Here is a tiny trained network, its code and every weight. The questions are about switching its units off for an input and a class, where a switched-off unit gives its printed mean instead of its output.

import numpy as np


def w(rows, s, z=0):
    codes = np.array(rows[::2]) - 128.0
    scale = np.full(codes.shape[1], s)
    scale[-1] = z or s
    return codes * scale


def f(y):
    return y / 2 * (1 + np.tanh(0.7978845608 * (y + 0.044715 * y**3)))


def log_softmax(a):
    a = a - a.max(-1, keepdims=True)
    return a - np.log(np.exp(a).sum(-1, keepdims=True))


def net(x, mask):
    res = np.array(x, float).reshape(1, 3) / 4 @ E
    y = f(res @ A[0][:, :-1].T + A[0][:, -1])
    res = res + np.where(mask, y, B[0][:, -1]) @ B[0][:, :-1]
    return log_softmax(res[-1] @ U[:, :-1].T + U[:, -1])


A, B = {}, {}
E = w([
[30,73,89,140,107,214,123,16,193,181,105],'x0',
[123,107,134,40,4,129,178,168,126,60,2],'x1',
[198,83,62,149,118,34,190,84,189,172,97],'x2',
],0.0071)
A[0] = w([
[208,179,151,119,125,58,147,191,85,88,124,170],'neuron 0',
[108,178,137,232,245,129,50,95,101,207,241,209],'neuron 1',
[193,162,140,101,124,78,166,192,97,77,119,128],'neuron 2',
[120,136,122,198,212,131,81,94,133,189,197,148],'neuron 3',
[152,3,10,123,110,100,207,67,237,128,77,176],'neuron 4',
[112,45,63,142,120,140,118,36,193,177,118,177],'neuron 5',
[58,107,173,72,75,197,133,129,109,87,96,184],'neuron 6',
[33,112,167,79,82,196,94,114,116,83,101,121],'neuron 7',
[60,28,30,145,131,173,145,10,243,185,110,117],'neuron 8',
[145,32,3,166,99,100,171,38,243,204,95,254],'neuron 9',
],0.0064,0.003)
B[0] = w([
[115,102,147,58,79,83,109,151,69,119,83,196],'neuron 0',
[150,144,106,221,183,212,160,112,168,113,174,239],'neuron 1',
[93,89,120,70,77,69,136,144,75,133,114,181],'neuron 2',
[147,145,135,192,151,175,123,100,161,150,145,196],'neuron 3',
[119,25,15,142,130,131,227,165,117,135,179,223],'neuron 4',
[58,51,76,56,65,82,157,97,187,197,141,199],'neuron 5',
[174,170,210,148,157,123,61,166,51,58,82,175],'neuron 6',
[165,192,202,151,140,140,82,137,88,58,96,165],'neuron 7',
[60,85,131,74,84,79,87,24,155,182,105,228],'neuron 8',
[129,44,24,156,138,130,255,153,153,183,183,246],'neuron 9',
],0.0078,0.011)
U = w([
[168,254,179,210,177,192,65,119,120,97,126,214],'0',
[144,85,84,131,127,124,169,202,95,124,155,165],'1',
[107,110,157,22,69,66,74,116,107,139,72,120],'2',
[106,70,63,162,134,153,159,72,238,225,186,5],'3',
],0.0075,0.0013)

Each question gives the input, the list of numbers given to net, and the class t.
The units are the neurons (one row each of A and B). Each row of codes is followed by its name. A weight is (code - 128) times the scale printed after its matrix; where a second scale follows, it is the last column's (A, B and U).
mask holds one flag per neuron, in row order. A switched-off neuron (its flag False) gives its mean, the last column of its row in B, instead of its output. The means were averaged over made-up inputs and are rounded, as every weight is.
A unit's drop is (log p(t) with every unit on - log p(t) with that unit switched off) / (log p(t) with every unit on - log p(t) with every unit switched off).
The circuit of an input: a set's keep is (log p(t) with only the set's units on - log p(t) with every unit switched off) / (log p(t) with every unit on - log p(t) with every unit switched off). Starting from all 10 units, units are removed one at a time, each time the one whose removal leaves the highest keep (on an exact tie, the one counted first), for as long as the keep stays at least 0.8.
circuit, biggest first: the units of the circuit, biggest drop first
most important unit: the unit with the biggest drop
k most important neurons: the k neurons with the biggest drops, biggest first
drop when u is switched off: that unit's drop, to one decimal
input [1,7,1], class 1: most important unit	neuron 8
input [-1,4,3], class 1: circuit, biggest first	[neuron 8; neuron 5]
input [-2,5,7], class 1: circuit, biggest first	[neuron 8; neuron 1]
input [7,7,-7], class 0: 2 most important neurons	[neuron 7; neuron 6]
input [-4,4,-8], class 2: 2 most important neurons	[neuron 1; neuron 2]
input [-3,4,-7], class 2: 2 most important neurons	[neuron 1; neuron 3]
input [-7,-5,1], class 0: 4 most important neurons	[neuron 9; neuron 4; neuron 5; neuron 1]
input [-2,7,1], class 2: 2 most important neurons	[neuron 9; neuron 1]
input [-3,6,1], class 2: 2 most important neurons	[neuron 9; neuron 1]
input [2,4,-1], class 2: 2 most important neurons	[neuron 1; neuron 9]
input [-3,7,-6], class 2: 2 most important neurons	[neuron 1; neuron 2]
input [-1,2,3], class 1: drop when neuron 1 is switched off	0.3
input [4,5,-4], class 0: drop when neuron 7 is switched off	0.1
input [-7,-6,0], class 0: drop when neuron 9 is switched off	0.2
input [-4,-5,-3], class 0: most important unit	neuron 9
